Below are the code and all the weights of a small trained network. Each question names an input and a class and asks about switching units off, where a switched-off unit gives its printed mean instead of its output.

import numpy as np


def w(rows, s, z=0):
    codes = np.array(rows[::2]) - 128.0
    scale = np.full(codes.shape[1], s)
    scale[-1] = z or s
    return codes * scale


def f(y):
    return np.maximum(y, 0)


def log_softmax(a):
    a = a - a.max(-1, keepdims=True)
    return a - np.log(np.exp(a).sum(-1, keepdims=True))


def net(x, mask):
    res = np.array(x, float).reshape(1, 5) / 4 @ E
    y = f(res @ A[0][:, :-1].T + A[0][:, -1])
    res = res + np.where(mask, y, B[0][:, -1]) @ B[0][:, :-1]
    return log_softmax(res[-1] @ U[:, :-1].T + U[:, -1])


A, B = {}, {}
E = w([
[164,146,118],'x0',
[181,13,116],'x1',
[136,120,244],'x2',
[128,130,127],'x3',
[92,105,137],'x4',
],0.011)
A[0] = w([
[160,30,116,116],'n1',
[145,146,168,127],'n2',
[61,154,129,216],'n3',
[110,120,135,254],'n4',
[69,85,16,61],'n5',
[123,120,158,84],'n6',
[138,21,96,142],'n7',
[111,208,89,109],'n8',
[118,211,156,127],'n9',
[157,80,112,67],'n10',
[97,153,142,83],'n11',
[204,61,150,140],'n12',
[136,181,5,62],'n13',
[111,117,217,113],'n14',
[187,158,122,148],'n15',
[195,160,126,126],'n16',
[131,133,253,92],'n17',
[122,198,143,79],'n18',
[69,99,121,167],'n19',
[187,122,210,57],'n20',
[162,124,198,87],'n21',
[87,139,36,66],'n22',
[189,156,177,98],'n23',
[72,102,132,219],'n24',
[89,168,171,124],'n25',
[215,45,189,107],'n26',
[109,104,181,74],'n27',
],0.014,0.0075)
B[0] = w([
[113,176,141,229],'n1',
[120,67,126,166],'n2',
[165,137,155,207],'n3',
[255,101,90,215],'n4',
[42,120,142,200],'n5',
[89,116,89,143],'n6',
[120,196,172,239],'n7',
[132,140,166,191],'n8',
[143,173,171,200],'n9',
[79,175,143,166],'n10',
[103,186,155,148],'n11',
[123,211,152,234],'n12',
[54,101,127,207],'n13',
[92,145,53,207],'n14',
[225,11,183,163],'n15',
[172,83,213,158],'n16',
[87,91,87,234],'n17',
[110,147,125,172],'n18',
[194,72,169,170],'n19',
[80,116,106,192],'n20',
[71,97,64,186],'n21',
[94,107,128,184],'n22',
[61,90,91,172],'n23',
[250,127,154,195],'n24',
[141,163,152,185],'n25',
[131,161,152,252],'n26',
[82,123,112,163],'n27',
],0.0074,0.011)
U = w([
[111,253,145,3],'0',
[25,121,53,66],'1',
[163,183,95,243],'2',
[156,127,149,231],'3',
[153,134,148,204],'4',
[198,92,73,15],'5',
],0.011,0.0071)

Each question gives the input, the list of numbers given to net, and the class t.
The units are the neurons (one row each of A and B). Each row of codes is followed by its name. A weight is (code - 128) times the scale printed after its matrix; where a second scale follows, it is the last column's (A, B and U).
mask holds one flag per neuron, in row order. A switched-off neuron (its flag False) gives its mean, the last column of its row in B, instead of its output. The means were averaged over made-up inputs and are rounded, as every weight is.
A unit's drop is (log p(t) with every unit on - log p(t) with that unit switched off) / (log p(t) with every unit on - log p(t) with every unit switched off).
The circuit of an input: a set's keep is (log p(t) with only the set's units on - log p(t) with every unit switched off) / (log p(t) with every unit on - log p(t) with every unit switched off). Starting from the 12 units with the biggest drops (on a tie, the unit counted first), units are removed one at a time, each time the one whose removal leaves the highest keep (on an exact tie, the one counted first), for as long as the keep stays at least 0.8.
units of the circuit, in order: the units of the circuit, biggest drop first
most important unit: the unit with the biggest drop
k most important neurons: the k neurons with the biggest drops, biggest first
drop when u is switched off: that unit's drop, to one decimal
input [-1,6,6,-4,-1], class 0: most important unit : n12
input [-2,6,-2,0,-6], class 0: units of the circuit, in order : [n7, n12, n1]
input [-7,-5,3,4,1], class 3: units of the circuit, in order : [n12, n7]
input [0,6,5,-3,-6], class 0: units of the circuit, in order : [n12, n26]
input [-8,-5,-2,-3,-7], class 3: units of the circuit, in order : [n12, n14]
input [-3,6,-6,2,6], class 0: units of the circuit, in order : [n7, n1]
input [7,1,-4,4,-8], class 4: units of the circuit, in order : [n16, n15]
input [-8,3,8,7,8], class 1: 2 most important neurons : [n14, n17]
input [-3,-6,2,-7,3], class 2: 2 most important neurons : [n7, n12]
input [-5,5,8,4,6], class 1: 3 most important neurons : [n17, n14, n21]
input [-2,1,8,0,5], class 1: drop when n17 is switched off : 0.1
input [7,-5,-2,5,0], class 3: drop when n12 is switched off : 0.3
input [-3,2,7,0,4], class 1: drop when n14 is switched off : 0.2
input [-1,7,-8,-6,-7], class 1: units of the circuit, in order : [n5]
input [0,3,7,7,-4], class 1: drop when n21 is switched off : 0.1
